Below are the code and all the weights of a small trained network. Each question names an input and a target symbol and asks about switching units off, where a switched-off unit gives its printed mean instead of its output.

import numpy as np


def w(rows, s, z=0):
    codes = np.array(rows[::2]) - 128.0
    scale = np.full(codes.shape[1], s)
    scale[-1] = z or s
    return codes * scale


def norm(h):
    return h / np.sqrt((h * h).mean(-1, keepdims=True) + 1e-5)


def f(y):
    return np.maximum(y, 0)


def softmax(a):
    e = np.exp(a - a.max(-1, keepdims=True))
    return e / e.sum(-1, keepdims=True)


def log_softmax(a):
    a = a - a.max(-1, keepdims=True)
    return a - np.log(np.exp(a).sum(-1, keepdims=True))


def net(x, mask):
    ids = ['γεζμξπτω'.index(c) for c in x.split()]
    T = len(ids)
    res = E[ids] + P[:T]
    u = 0
    for l in range(3):
        q, k, v = (norm(res) @ M[l].T for M in (Q, K, V))
        z = softmax(np.where(np.tri(T) > 0, q @ k.T / 2**0.5, -1e9)) @ v
        res = res + np.where(mask[u], z, O[l][:, -1]) @ O[l][:, :-1]
        u += 1
        y = f(norm(res) @ A[l][:, :-1].T + A[l][:, -1])
        res = res + np.where(mask[u : u + 8], y, B[l][:, -1]) @ B[l][:, :-1]
        u += 8
    return log_softmax(norm(res)[-1] @ U[:, :-1].T + U[:, -1])


Q, K, V, O, A, B = {}, {}, {}, {}, {}, {}
E = w([
[106,61,131,102,147,234],'γ',
[116,68,101,124,159,218],'ε',
[60,80,198,37,100,104],'ζ',
[53,111,91,153,150,56],'μ',
[91,134,26,2,155,136],'ξ',
[45,118,87,16,91,42],'π',
[114,79,62,141,158,213],'τ',
[246,100,94,97,210,187],'ω',
],0.0091)
P = w([
[88,108,102,101,169,130],'0',
[171,74,121,157,132,125],'1',
[22,88,182,165,238,159],'2',
[94,157,137,159,80,146],'3',
[134,112,120,50,249,68],'4',
[140,94,111,156,101,133],'5',
[16,140,185,178,205,161],'6',
[112,175,154,173,74,155],'7',
[90,137,164,120,253,107],'8',
[135,126,131,157,98,132],'9',
],0.019)
Q[0] = w([
[199,124,134,105,111,100],'L0H1',
[135,142,112,217,2,208],'L0H1',
],0.022)
K[0] = w([
[245,28,119,154,152,108],'L0H1',
[157,247,191,118,176,99],'L0H1',
],0.016)
V[0] = w([
[226,165,49,180,173,194],'L0H1',
[174,94,235,1,119,235],'L0H1',
],0.0087)
O[0] = w([
[45,159,66,166,82,133,1],'L0H1',
[173,250,199,183,137,161,192],'L0H1',
],0.015,0.0035)
A[0] = w([
[130,88,169,160,40,55,160],'L0N1',
[174,96,117,130,54,133,168],'L0N2',
[179,144,77,85,79,177,38],'L0N3',
[81,180,117,153,114,140,3],'L0N4',
[111,163,139,113,140,61,88],'L0N5',
[188,155,116,64,5,60,130],'L0N6',
[143,108,143,149,119,86,95],'L0N7',
[175,167,143,143,77,107,91],'L0N8',
],0.017,0.006)
B[0] = w([
[190,85,219,107,25,76,217],'L0N1',
[170,170,215,105,102,202,251],'L0N2',
[77,114,22,127,89,184,172],'L0N3',
[186,139,175,113,128,81,213],'L0N4',
[131,131,127,143,159,180,181],'L0N5',
[44,178,218,3,180,162,214],'L0N6',
[72,101,118,148,103,110,158],'L0N7',
[148,89,136,85,92,145,200],'L0N8',
],0.015,0.0034)
Q[1] = w([
[80,144,51,99,220,180],'L1H1',
[79,1,158,183,117,146],'L1H1',
],0.0082)
K[1] = w([
[161,125,86,106,138,254],'L1H1',
[33,163,190,31,176,109],'L1H1',
],0.0083)
V[1] = w([
[179,254,43,5,29,13],'L1H1',
[66,196,125,1,160,227],'L1H1',
],0.0043)
O[1] = w([
[49,142,245,70,141,158,4],'L1H1',
[68,176,113,146,248,103,227],'L1H1',
],0.011,0.0044)
A[1] = w([
[179,29,100,120,107,140,161],'L1N1',
[83,89,185,95,110,152,216],'L1N2',
[129,55,150,201,8,111,144],'L1N3',
[126,178,64,112,196,113,127],'L1N4',
[152,225,156,177,96,149,25],'L1N5',
[191,102,134,125,151,153,240],'L1N6',
[58,72,54,169,85,88,70],'L1N7',
[134,128,114,243,68,117,3],'L1N8',
],0.015,0.0046)
B[1] = w([
[112,98,122,152,125,65,186],'L1N1',
[111,123,63,173,134,144,213],'L1N2',
[119,165,107,251,167,110,178],'L1N3',
[83,133,167,139,108,106,231],'L1N4',
[140,141,140,71,82,172,195],'L1N5',
[74,99,136,133,124,150,255],'L1N6',
[127,120,107,55,115,240,166],'L1N7',
[132,111,143,93,223,75,150],'L1N8',
],0.017,0.0091)
Q[2] = w([
[201,80,108,249,64,202],'L2H1',
[65,2,178,230,132,206],'L2H1',
],0.0084)
K[2] = w([
[68,81,254,104,66,70],'L2H1',
[92,175,153,28,64,31],'L2H1',
],0.0099)
V[2] = w([
[117,156,131,39,99,52],'L2H1',
[254,190,66,145,113,90],'L2H1',
],0.0069)
O[2] = w([
[90,165,188,6,78,18,107],'L2H1',
[68,64,254,134,122,176,2],'L2H1',
],0.0079,0.0097)
A[2] = w([
[198,86,48,131,129,183,79],'L2N1',
[108,191,173,172,134,111,202],'L2N2',
[149,132,84,228,80,109,135],'L2N3',
[237,67,233,157,34,135,3],'L2N4',
[94,8,127,93,114,126,149],'L2N5',
[52,92,166,214,136,148,99],'L2N6',
[96,106,67,79,70,160,153],'L2N7',
[153,218,179,235,82,189,88],'L2N8',
],0.015,0.012)
B[2] = w([
[78,128,155,92,166,92,173],'L2N1',
[174,79,126,159,104,146,254],'L2N2',
[125,96,153,154,67,124,187],'L2N3',
[108,2,44,38,123,170,173],'L2N4',
[191,179,147,112,103,132,201],'L2N5',
[125,156,140,79,91,105,210],'L2N6',
[119,106,149,155,96,172,212],'L2N7',
[136,146,65,94,127,109,226],'L2N8',
],0.021,0.0098)
U = w([
[184,210,49,147,137,163,114],'γ',
[116,103,155,204,74,112,142],'ε',
[155,113,171,177,213,182,193],'ζ',
[118,27,104,46,127,145,3],'μ',
[32,128,124,136,192,93,191],'ξ',
[132,190,131,63,183,84,189],'π',
[52,184,128,159,135,251,131],'τ',
[136,192,233,73,82,154,129],'ω',
],0.011,0.0041)

Each question gives the input, a string of symbols that net reads in full, and the target symbol t.
The units are the heads (2 rows each of Q, K, V and O) and the neurons (one row each of A and B). Each row of codes is followed by its name. A weight is (code - 128) times the scale printed after its matrix; where a second scale follows, it is the last column's (O, A, B and U).
mask holds one flag per unit, layer by layer, with each layer's heads first. A switched-off unit (its flag False) gives its mean, the last column of its rows in O or B, instead of its output. The means were averaged over made-up inputs and are rounded, as every weight is.
A unit's drop is (log p(t) with every unit on - log p(t) with that unit switched off) / (log p(t) with every unit on - log p(t) with every unit switched off).
The circuit of an input: a set's keep is (log p(t) with only the set's units on - log p(t) with every unit switched off) / (log p(t) with every unit on - log p(t) with every unit switched off). Starting from the 12 units with the biggest drops (on a tie, the unit counted first), units are removed one at a time, each time the one whose removal leaves the highest keep (on an exact tie, the one counted first), for as long as the keep stays at least 0.8.
units of the circuit, in order: the units of the circuit, biggest drop first
unit that matters most: the unit with the biggest drop
top k neurons: the k neurons with the biggest drops, biggest first
k most important neurons of layer l: the k neurons of layer l with the biggest drops, biggest first
drop of u: that unit's drop, to one decimal
input γ τ γ τ ξ ξ τ τ ξ, target ξ: unit that matters most	L0N3
input μ μ ζ ζ μ τ ω ε, target γ: top 4 neurons	L2N8, L1N3, L1N5, L0N6
input τ γ ω, target τ: top 4 neurons	L0N6, L0N2, L1N7, L0N1
input ξ γ μ ω ω ε μ, target ω: units of the circuit, in order	L0H1, L2N5, L2N4
input ε γ ξ, target ε: 2 most important neurons of layer 0	L0N6, L0N2
input τ μ ξ τ ζ ω π μ ζ, target ω: top 3 neurons	L0N6, L1N4, L2N6
input ω ε ζ μ τ, target ε: units of the circuit, in order	L0H1, L2N2, L1N4
input ε τ μ μ μ ω γ, target μ: top 2 neurons	L2N5, L1N1
input τ ξ π γ, target ω: top 3 neurons	L1N6, L0N6, L2N5
input τ ω ε ζ ε π γ γ π, target π: top 2 neurons	L2N5, L2N2
input ζ ω τ ε π τ μ, target ε: top 3 neurons	L2N2, L0N2, L2N5
input γ ω γ τ τ, target ω: top 3 neurons	L1N4, L2N6, L0N6
input ζ τ π ζ ω ω μ τ τ, target ω: 4 most important neurons of layer 1	L1N2, L1N4, L1N3, L1N8
input μ ζ τ π π ε ξ τ ζ, target ε: unit that matters most	L2N2
input ω ξ ζ μ μ τ ζ π ξ τ, target τ: top 2 neurons	L0N2, L0N1
input τ γ ε ζ π π μ π ζ ω, target γ: top 4 neurons	L0N4, L1N5, L1N8, L0N6
input μ τ ω ξ τ π, target ω: top 2 neurons	L0N6, L0N1
input τ ζ π τ ξ γ τ ξ γ τ, target τ: 2 most important neurons of layer 0	L0N1, L0N3
input ω ζ ε ζ ε μ γ, target ζ: top 2 neurons	L1N4, L0N1
input τ ζ τ μ τ τ ω, target μ: units of the circuit, in order	L0H1
input ξ ω μ π μ ε ζ τ, target μ: top 2 neurons	L2N4, L0N6
input ω ω ζ, target ω: 2 most important neurons of layer 0	L0N4, L0N6
input τ γ ω γ γ ω μ, target γ: 2 most important neurons of layer 2	L2N8, L2N2
input ζ ξ ξ, target ζ: drop of L2N2	0.1
input γ γ γ ξ ω ζ ξ, target ξ: drop of L1N6	0.1
